Below is a small trained network, with its code and all its weights. Each question gives an input and a class and asks what happens when units are switched off, that is, made to give their printed mean instead of their output.

import numpy as np


def w(rows, s, z=0):
    codes = np.array(rows[::2]) - 128.0
    scale = np.full(codes.shape[1], s)
    scale[-1] = z or s
    return codes * scale


def f(y):
    return y / 2 * (1 + np.tanh(0.7978845608 * (y + 0.044715 * y**3)))


def log_softmax(a):
    a = a - a.max(-1, keepdims=True)
    return a - np.log(np.exp(a).sum(-1, keepdims=True))


def net(x, mask):
    res = np.array(x, float).reshape(1, 6) / 4 @ E
    y = f(res @ A[0][:, :-1].T + A[0][:, -1])
    res = res + np.where(mask, y, B[0][:, -1]) @ B[0][:, :-1]
    return log_softmax(res[-1] @ U[:, :-1].T + U[:, -1])


A, B = {}, {}
E = w([
[91,125,6,160],'x0',
[128,128,128,128],'x1',
[30,184,147,138],'x2',
[128,128,128,128],'x3',
[128,128,128,128],'x4',
[179,185,132,226],'x5',
],0.016)
A[0] = w([
[76,63,70,98,182],'N1',
[137,106,96,88,100],'N2',
[160,127,48,181,214],'N3',
[115,93,190,72,197],'N4',
[185,111,161,155,157],'N5',
[188,87,97,110,254],'N6',
[24,236,155,121,182],'N7',
[121,180,79,206,125],'N8',
[113,136,5,202,66],'N9',
[166,194,84,181,88],'N10',
[187,225,199,132,120],'N11',
[99,101,95,111,140],'N12',
[204,165,151,125,198],'N13',
[90,71,209,64,196],'N14',
],0.016,0.0077)
B[0] = w([
[173,158,56,118,231],'N1',
[151,164,115,115,165],'N2',
[154,131,157,92,222],'N3',
[120,72,193,110,227],'N4',
[150,144,142,144,192],'N5',
[203,112,137,116,220],'N6',
[4,149,126,112,245],'N7',
[92,84,141,109,211],'N8',
[120,87,119,102,237],'N9',
[128,99,168,128,195],'N10',
[78,173,143,183,218],'N11',
[134,142,74,132,175],'N12',
[163,152,157,169,204],'N13',
[111,74,124,107,252],'N14',
],0.018,0.019)
U = w([
[185,6,194,166,255],'0',
[62,110,206,51,137],'1',
[198,195,88,82,167],'2',
[67,174,8,144,5],'3',
[179,195,216,233,107],'4',
[59,222,180,214,83],'5',
],0.012,0.0036)

Each question gives the input, the list of numbers given to net, and the class t.
The units are the neurons (one row each of A and B). Each row of codes is followed by its name. A weight is (code - 128) times the scale printed after its matrix; where a second scale follows, it is the last column's (A, B and U).
mask holds one flag per neuron, in row order. A switched-off neuron (its flag False) gives its mean, the last column of its row in B, instead of its output. The means were averaged over made-up inputs and are rounded, as every weight is.
A unit's drop is (log p(t) with every unit on - log p(t) with that unit switched off) / (log p(t) with every unit on - log p(t) with every unit switched off).
The circuit of an input: a set's keep is (log p(t) with only the set's units on - log p(t) with every unit switched off) / (log p(t) with every unit on - log p(t) with every unit switched off). Starting from the 12 units with the biggest drops (on a tie, the unit counted first), units are removed one at a time, each time the one whose removal leaves the highest keep (on an exact tie, the one counted first), for as long as the keep stays at least 0.8.
circuit, biggest first: the units of the circuit, biggest drop first
k most important neurons: the k neurons with the biggest drops, biggest first
drop of u: that unit's drop, to one decimal
input [8,-6,1,-6,-5,8], class 1: circuit, biggest first : N8
input [0,-5,-3,8,7,8], class 4: 4 most important neurons : N11; N14; N13; N4
input [0,4,3,-7,3,3], class 5: 2 most important neurons : N14; N4
input [8,8,5,-7,-5,-1], class 3: 2 most important neurons : N1; N4
input [-4,8,0,-4,0,8], class 4: 2 most important neurons : N7; N13
input [7,-1,8,-7,6,0], class 3: 2 most important neurons : N4; N1
input [0,-3,5,-5,-2,6], class 5: 2 most important neurons : N11; N14
input [0,8,-4,-2,-2,-6], class 0: 3 most important neurons : N4; N14; N7
input [-4,4,1,-6,8,8], class 5: 2 most important neurons : N11; N6
input [-6,-4,6,-2,7,1], class 5: 2 most important neurons : N11; N9
input [0,-7,-1,-4,-7,0], class 0: 3 most important neurons : N7; N1; N11
input [-5,4,7,8,4,2], class 5: drop of N11 : 0.3
input [-3,5,-8,5,-6,1], class 4: drop of N13 : 0.2
input [-8,-1,-6,-3,8,2], class 4: circuit, biggest first : N11
input [1,1,8,2,2,-2], class 3: drop of N3 : 0.1
